Here is a tiny trained network, its code and every weight. The questions are about switching its units off for an input and a class, where a switched-off unit gives its printed mean instead of its output.

import numpy as np


def w(rows, s, z=0):
    codes = np.array(rows[::2]) - 128.0
    scale = np.full(codes.shape[1], s)
    scale[-1] = z or s
    return codes * scale


def norm(h):
    return h / np.sqrt((h * h).mean(-1, keepdims=True) + 1e-5)


def f(y):
    return y / 2 * (1 + np.tanh(0.7978845608 * (y + 0.044715 * y**3)))


def log_softmax(a):
    a = a - a.max(-1, keepdims=True)
    return a - np.log(np.exp(a).sum(-1, keepdims=True))


def net(x, mask):
    res = np.array(x, float).reshape(1, 7) / 4 @ E
    u = 0
    for l in range(4):
        y = f(norm(res) @ A[l][:, :-1].T + A[l][:, -1])
        res = res + np.where(mask[u : u + 4], y, B[l][:, -1]) @ B[l][:, :-1]
        u += 4
    return log_softmax(norm(res)[-1] @ U[:, :-1].T + U[:, -1])


A, B = {}, {}
E = w([
[133,126,126,119,136,122,125,128],'x0',
[129,130,131,129,125,126,131,128],'x1',
[9,156,176,113,73,52,16,190],'x2',
[124,118,131,125,137,124,132,129],'x3',
[102,31,103,67,72,176,42,22],'x4',
[128,126,130,127,130,123,128,127],'x5',
[133,77,99,48,31,123,254,196],'x6',
],0.0077)
A[0] = w([
[178,45,111,82,76,137,171,172,104],'L0N0',
[104,127,157,95,89,127,118,88,2],'L0N1',
[179,156,115,174,164,124,190,119,108],'L0N2',
[96,131,74,65,104,150,153,254,2],'L0N3',
],0.0078,0.0019)
B[0] = w([
[173,85,82,144,99,166,113,150,254],'L0N0',
[70,155,155,105,185,142,92,83,137],'L0N1',
[52,243,58,95,164,193,55,121,253],'L0N2',
[92,150,225,82,153,2,214,78,232],'L0N3',
],0.0099,0.0043)
A[1] = w([
[151,97,112,105,109,147,170,154,8],'L1N0',
[125,181,149,172,145,83,129,246,17],'L1N1',
[116,148,125,140,139,119,99,124,129],'L1N2',
[192,184,113,173,184,126,194,160,166],'L1N3',
],0.012,0.0016)
B[1] = w([
[128,82,123,194,109,154,10,138,165],'L1N0',
[196,85,88,197,121,124,148,117,231],'L1N1',
[166,98,117,167,225,136,105,176,159],'L1N2',
[52,115,160,51,98,149,65,120,254],'L1N3',
],0.012,0.0074)
A[2] = w([
[52,68,160,26,132,91,35,130,2],'L2N0',
[166,118,61,109,153,174,162,2,159],'L2N1',
[103,166,118,129,199,145,49,17,95],'L2N2',
[43,152,66,18,50,131,144,93,8],'L2N3',
],0.0076,0.0021)
B[2] = w([
[107,149,135,132,142,163,118,152,204],'L2N0',
[141,139,154,139,113,1,148,124,200],'L2N1',
[67,132,134,121,65,109,192,109,254],'L2N2',
[207,107,143,179,188,169,118,186,199],'L2N3',
],0.015,0.0075)
A[3] = w([
[164,112,132,130,166,202,115,102,42],'L3N0',
[139,100,171,90,159,157,85,254,3],'L3N1',
[167,120,131,141,158,209,86,155,44],'L3N2',
[47,122,151,95,90,192,91,140,168],'L3N3',
],0.0098,0.0051)
B[3] = w([
[72,112,172,133,95,126,220,82,142],'L3N0',
[196,158,254,171,105,172,179,115,207],'L3N1',
[143,109,216,148,104,60,154,149,187],'L3N2',
[161,171,56,60,182,177,141,129,255],'L3N3',
],0.014,0.0065)
U = w([
[59,203,62,81,181,186,106,129,202],'0',
[88,134,179,132,66,1,195,106,254],'1',
[201,147,228,122,112,212,165,176,106],'2',
[191,37,51,118,56,149,86,102,16],'3',
[166,117,105,252,202,99,69,174,36],'4',
],0.017,0.0033)

Each question gives the input, the list of numbers given to net, and the class t.
The units are the neurons (one row each of A and B). Each row of codes is followed by its name. A weight is (code - 128) times the scale printed after its matrix; where a second scale follows, it is the last column's (A, B and U).
mask holds one flag per neuron, layer by layer. A switched-off neuron (its flag False) gives its mean, the last column of its row in B, instead of its output. The means were averaged over made-up inputs and are rounded, as every weight is.
A unit's drop is (log p(t) with every unit on - log p(t) with that unit switched off) / (log p(t) with every unit on - log p(t) with every unit switched off).
The circuit of an input: a set's keep is (log p(t) with only the set's units on - log p(t) with every unit switched off) / (log p(t) with every unit on - log p(t) with every unit switched off). Starting from the 12 units with the biggest drops (on a tie, the unit counted first), units are removed one at a time, each time the one whose removal leaves the highest keep (on an exact tie, the one counted first), for as long as the keep stays at least 0.8.
circuit, biggest first: the units of the circuit, biggest drop first
top k neurons: the k neurons with the biggest drops, biggest first
top k neurons in layer l: the k neurons of layer l with the biggest drops, biggest first
drop of u: that unit's drop, to one decimal
input [-3,-3,0,-5,6,-1,-8], class 1: circuit, biggest first	L2N2
input [-5,-8,-1,3,1,-7,8], class 3: top 3 neurons	L1N3; L0N0; L0N2
input [0,-3,8,7,-3,0,0], class 4: top 4 neurons	L2N2; L1N1; L1N3; L2N1
input [-1,-2,-2,0,7,6,-7], class 1: top 2 neurons	L1N3; L2N1
input [5,5,-7,0,3,2,2], class 3: top 2 neurons in layer 0	L0N0; L0N3
input [1,-6,0,-1,3,2,-5], class 1: top 2 neurons in layer 1	L1N3; L1N0
input [-7,6,4,1,-7,-1,0], class 4: top 2 neurons	L1N1; L2N2
input [-1,7,-8,4,0,-1,-7], class 0: top 4 neurons	L1N1; L1N3; L0N2; L3N2
input [-7,-7,0,8,8,8,-2], class 1: top 4 neurons	L1N3; L2N1; L1N0; L0N2
input [3,0,0,4,-1,-8,-3], class 0: top 2 neurons	L2N1; L2N3
input [-2,-6,2,-7,-6,-7,-1], class 4: top 2 neurons	L1N1; L2N3
input [-4,3,-1,-3,3,7,-7], class 1: top 2 neurons	L1N3; L2N2
input [-5,-8,-8,3,3,1,-4], class 1: drop of L2N1	0.6
input [-8,5,4,6,7,-2,4], class 2: circuit, biggest first	L2N3
input [7,-3,-7,0,-5,7,-3], class 0: drop of L0N2	0.2
input [-8,2,0,-5,-2,2,-1], class 0: drop of L1N1	0.0
input [-5,-6,8,-5,2,3,8], class 2: drop of L2N3	0.1
input [-4,-7,-1,7,3,1,-8], class 1: top 2 neurons	L1N3; L2N2
